Below is a small trained network, with its code and all its weights. Each question gives an input and a target symbol and asks what happens when units are switched off, that is, made to give their printed mean instead of their output.

import numpy as np


def w(rows, s, z=0):
    codes = np.array(rows[::2]) - 128.0
    scale = np.full(codes.shape[1], s)
    scale[-1] = z or s
    return codes * scale


def norm(h):
    return h / np.sqrt((h * h).mean(-1, keepdims=True) + 1e-5)


def f(y):
    return np.maximum(y, 0)


def softmax(a):
    e = np.exp(a - a.max(-1, keepdims=True))
    return e / e.sum(-1, keepdims=True)


def log_softmax(a):
    a = a - a.max(-1, keepdims=True)
    return a - np.log(np.exp(a).sum(-1, keepdims=True))


def net(x, mask):
    ids = ['αβγδεζηλμξφψ'.index(c) for c in x.split()]
    T = len(ids)
    res = E[ids] + P[:T]
    r = norm(res)
    for j in range(3):
        rows = slice(2 * j, 2 * j + 2)
        q, k, v = (r @ M[0][rows].T for M in (Q, K, V))
        z = softmax(np.where(np.tri(T) > 0, q @ k.T / 2**0.5, -1e9)) @ v
        o = O[0][rows]
        res = res + np.where(mask[j], z, o[:, -1]) @ o[:, :-1]
    y = f(norm(res) @ A[0][:, :-1].T + A[0][:, -1])
    res = res + np.where(mask[3:15], y, B[0][:, -1]) @ B[0][:, :-1]
    return log_softmax(norm(res)[-1] @ U[:, :-1].T + U[:, -1])


Q, K, V, O, A, B = {}, {}, {}, {}, {}, {}
E = w([
[70,159,83,146],'α',
[99,113,131,179],'β',
[107,145,177,132],'γ',
[86,187,169,113],'δ',
[201,126,186,172],'ε',
[136,132,30,131],'ζ',
[115,206,151,228],'η',
[219,108,45,180],'λ',
[221,130,120,221],'μ',
[82,191,74,48],'ξ',
[79,237,137,145],'φ',
[9,68,193,191],'ψ',
],0.015)
P = w([
[171,73,193,65],'0',
[88,156,60,254],'1',
[101,158,67,245],'2',
[108,161,78,224],'3',
[117,165,90,211],'4',
[128,169,101,203],'5',
[135,175,111,181],'6',
[145,174,114,168],'7',
[154,179,134,158],'8',
[165,181,132,152],'9',
[170,185,136,137],'10',
[169,187,135,146],'11',
],0.0085)
Q[0] = w([
[205,17,159,97],'head 0',
[205,86,152,164],'head 0',
[188,80,145,135],'head 1',
[124,253,104,132],'head 1',
[30,112,140,115],'head 2',
[91,235,112,120],'head 2',
],0.023)
K[0] = w([
[99,239,118,238],'head 0',
[172,215,126,145],'head 0',
[115,70,164,88],'head 1',
[209,235,115,103],'head 1',
[77,104,146,166],'head 2',
[168,3,153,91],'head 2',
],0.023)
V[0] = w([
[131,45,97,49],'head 0',
[60,137,97,136],'head 0',
[108,254,78,167],'head 1',
[164,177,167,206],'head 1',
[93,21,184,156],'head 2',
[213,84,89,126],'head 2',
],0.022)
O[0] = w([
[94,69,46,161,124],'head 0',
[107,142,113,69,125],'head 0',
[2,132,58,116,250],'head 1',
[61,135,169,178,172],'head 1',
[63,31,131,158,145],'head 2',
[94,168,79,179,125],'head 2',
],0.017,0.025)
A[0] = w([
[131,137,85,238,3],'neuron 0',
[53,103,80,139,114],'neuron 1',
[54,103,101,129,98],'neuron 2',
[154,111,8,101,53],'neuron 3',
[83,52,177,65,111],'neuron 4',
[114,207,63,139,28],'neuron 5',
[168,203,160,143,65],'neuron 6',
[173,28,107,127,109],'neuron 7',
[50,98,86,139,123],'neuron 8',
[109,16,127,80,8],'neuron 9',
[128,66,33,182,48],'neuron 10',
[189,59,191,97,105],'neuron 11',
],0.016,0.0043)
B[0] = w([
[81,197,100,129,154],'neuron 0',
[220,157,193,85,247],'neuron 1',
[207,150,189,85,230],'neuron 2',
[115,84,231,122,157],'neuron 3',
[48,3,79,144,173],'neuron 4',
[102,147,9,155,173],'neuron 5',
[174,181,53,174,154],'neuron 6',
[168,183,92,87,142],'neuron 7',
[222,162,197,83,250],'neuron 8',
[51,89,30,186,159],'neuron 9',
[211,134,90,150,183],'neuron 10',
[130,199,211,75,142],'neuron 11',
],0.025,0.015)
U = w([
[136,117,19,23,61],'α',
[129,70,113,223,170],'β',
[208,103,216,179,61],'γ',
[134,140,192,124,95],'δ',
[186,168,216,245,37],'ε',
[186,124,12,171,123],'ζ',
[2,194,173,119,103],'η',
[153,146,83,236,168],'λ',
[101,171,174,231,162],'μ',
[226,122,30,56,130],'ξ',
[16,188,135,81,160],'φ',
[106,99,97,159,254],'ψ',
],0.012,0.0075)

Each question gives the input, a string of symbols that net reads in full, and the target symbol t.
The units are the heads (2 rows each of Q, K, V and O) and the neurons (one row each of A and B). Each row of codes is followed by its name. A weight is (code - 128) times the scale printed after its matrix; where a second scale follows, it is the last column's (O, A, B and U).
mask holds one flag per unit, heads first, then neurons. A switched-off unit (its flag False) gives its mean, the last column of its rows in O or B, instead of its output. The means were averaged over made-up inputs and are rounded, as every weight is.
A unit's drop is (log p(t) with every unit on - log p(t) with that unit switched off) / (log p(t) with every unit on - log p(t) with every unit switched off).
The circuit of an input: a set's keep is (log p(t) with only the set's units on - log p(t) with every unit switched off) / (log p(t) with every unit on - log p(t) with every unit switched off). Starting from the 12 units with the biggest drops (on a tie, the unit counted first), units are removed one at a time, each time the one whose removal leaves the highest keep (on an exact tie, the one counted first), for as long as the keep stays at least 0.8.
circuit, biggest first: the units of the circuit, biggest drop first
unit that matters most: the unit with the biggest drop
k most important neurons: the k neurons with the biggest drops, biggest first
which heads matter: for each layer, one digit per head in row order, 1 if its drop is at least 0.15 and else 0, layers parted by /
drop of u: that unit's drop, to one decimal
input φ η η η, target φ: unit that matters most : head 0
input φ λ ξ ζ φ μ η, target φ: which heads matter : 111
input ξ α α ξ α η, target ξ: which heads matter : 100
input ψ δ δ δ φ δ ξ φ ξ η η, target ψ: 2 most important neurons : (neuron 4; neuron 9)
input ψ φ φ μ ε ψ ψ, target ψ: circuit, biggest first : (head 2; neuron 9)
input γ φ λ η φ φ φ δ ξ α η, target γ: circuit, biggest first : (head 2; head 0)
input γ φ ψ β ψ ψ, target β: circuit, biggest first : (head 2; neuron 9)
input φ φ λ μ φ λ ξ γ ψ φ ζ, target φ: which heads matter : 111
input μ ε η μ μ, target μ: which heads matter : 010
input η α μ δ γ ε, target η: which heads matter : 100
input γ ξ ε φ ξ η, target γ: which heads matter : 101
input μ μ γ β ε γ η η, target μ: which heads matter : 111
input ζ η λ, target ζ: which heads matter : 011
input β ψ ξ δ, target ψ: circuit, biggest first : (head 2)
input ξ ξ η ξ ψ ψ φ α, target ψ: which heads matter : 111
input η φ η β, target η: which heads matter : 100
input ψ δ ξ ξ δ μ γ β, target ψ: 2 most important neurons : (neuron 4; neuron 9)
input γ α β, target γ: drop of head 2 : 0.4
input ξ γ γ δ η ζ ξ η, target ξ: drop of neuron 6 : 0.0
input β γ δ α, target ψ: drop of head 2 : 1.0
input η δ γ γ α, target η: drop of head 0 : 0.9
input γ φ μ ζ, target γ: unit that matters most : head 2
